B, the same points measured another way; then each row and its match in B:
B (27 x 15):
[[-19   3   4   8  -8   1  15 -11   0   4  -1  31  -1 -13 -25]
 [-11   3   7   3  -7   1  16  -5  10  -1   1  26  -7 -23 -24]
 [-11   3  -5  17  13   7  26   2 -19 -11  11   7  12  10 -10]
 [  9 -14   8  -7  -1  -1 -19   5   8   6  20 -15  -5 -10  14]
 [  0  13   4 -10  -9 -10  14  -1  17 -10 -16  18 -10 -28 -21]
 [ 17  -8   3 -12   5   1 -23   9   5   2   8 -28  -3   4  26]
 [-13   7  -6   8   4  -5  29  -4 -13 -13  -4  16   1  -2 -23]
 [  1 -16  -1  -2   0   4 -28  -6  -8  15   4 -13  -1  20  24]
 [ -6 -20  11   0 -13   4 -29 -11   4  23  16   7  -8  -5   7]
 [ -1   1 -10  10  14  -3  21   5 -19 -15   6  -9   3   6  -6]
 [  6  -2  -1 -14  -9  -2 -26  -8   5  12 -18  -5  -6  11  13]
 [ 12  -1 -18   2  20  -5   4  11 -25 -15  -3 -37   7  32  22]
 [  5 -10   3  -8   0  -6 -12   2   2   0  11 -14  -9 -14   6]
 [  7 -12  -3  -8  -4   1 -31  -4  -7  14  -1 -17  -2  17  25]
 [ 19  12 -12  -5  17  -2  13  17  -3 -19  -7 -31  10  13  15]
 [  1  19  -2  14  21   2  54  19  -5 -32  11   5  12 -14 -23]
 [-16  -1   9   1 -16  -4   7 -13  12   8  -2  32 -12 -26 -26]
 [-13 -10   0   6  -4   1  -5 -10 -11   9   6   8  -2   4  -4]
 [  2  -9 -14   0   8  -1 -12  -5 -22   2 -11 -19  -2  27  17]
 [ 11  -8 -10  -1   8   1 -22   2 -15   3   0 -29   5  30  27]
 [ 12 -10  -2   1  14   6 -12  12  -8  -2  16 -31   8  20  27]
 [  7 -12  -5   1   8   7 -22   1 -12   8   9 -26   6  25  27]
 [-10   6   8   3  -6  -2  26  -3   8  -8  -4  31  -5 -23 -27]
 [ 11  -5   2 -10  -3   4 -25   2   6  10  -3 -16   1  11  23]
 [ -9   1   5  17  15  13  30   7  -9 -15  16  15   9  -5 -12]
 [  0  15   1  -1   1  -6  25   5   7 -16  -7  14   1 -16 -19]
 [ 15  12  -9  -1  14  -2  13  15  -5 -18  -6 -19  11  16  12]]
Rows of B count from 0, top down.

[ 12  10  -3  -9   5  -6   5  -4 -10  18 -10  -2   3 -20   3  -5]
22
[ 10   7   0  14  23   2  14  -1  -8  13   2   0  -2 -18   8 -10]
25
[-12  -9   2  10 -11   3  -3   1  13 -22   6   0  -2  15  -4   7]
19
[ 16   9  -5 -17 -11  -7   2  -8  -7  12 -16  -5   5  -5  -2   2]
0
[-16  -7  -1  -8 -13   2  -6   0  10 -14   7   2   0  20  -6   6]
13
[  0   8  -1   0  31   0  13  -2 -12  19   5   3  -1 -10   7 -14]
4
[  2  -3   5  37  24  14  19   6   5 -10  16   0  -9  -8  11  -6]
26
[-14  -8   3 -10  -7  -4 -26   8   2   2   4   8   0   3  -5   0]
3
[-10  -8   2  32   2  -2   3   5   8 -23   1   0   1  -5   3   3]
11
[-11  -9  -1 -13 -22  -1 -10   0  10 -17   1  -1   2  19  -8  10]
7
[-18 -10   5   8   8   6 -12  10   5  -9  17   8  -5   8   0  -4]
5
[-12  -1  -2  -7   4   8  15  -3   6  -7  16   0  -3  21  -1  -2]
10
[ -9 -10   1   2 -19   1 -11   2  11 -20   5   0   0  12  -5  10]
21
[  9   8  -2 -16   0  -7  -4  -4 -11  17 -11  -1   3 -11  -1  -3]
1
[ 18   2  -2  10 -16  -7  -4  -3   0  -6 -18  -7   4 -16   1   7]
2
[  6   8  -5 -29  -9 -10  -7  -8 -10  20 -15  -2   8  -5  -5   0]
16
[ -8  -3  -2 -37 -32  -8 -26  -1   5   2  -8   1   5  18 -12  10]
8
[-14  -5   1  -6   0 -10 -22   5  -2   4  -1   7   4  -1  -4  -2]
12
[  4  -1   0  15  -4 -11  -8   1  -2  -5 -17  -2   6 -16   1   3]
9
[ -6  -2   6  41  29  11  15   8   1 -10  18   3  -8  -9  11  -8]
14
[-12  -5  -3   1 -11  -7   0  -2   9 -24  -7  -1   6  11  -5   8]
18
[ 14   6  -4   5  -2 -10   6  -6  -5   4 -19  -6   7 -19   1   1]
6
[-11  -6   3   0   3  12   4   3   7  -9  19   4  -6  17   0   1]
23
[ 20   3   2   6 -10  -3 -11   2  -3  -1 -15  -3   0 -23   1   4]
24
[  2   0  -4 -19 -25 -10 -13  -5   1  -3 -17  -4   8   4  -8   9]
17
[ -9 -11   5  15  -9   5 -14   8   8 -16   7   3  -4   1  -1   5]
20
[ 22   5   5  36  22   0   4   5 -12   9 -11   0  -5 -38  13 -10]
15
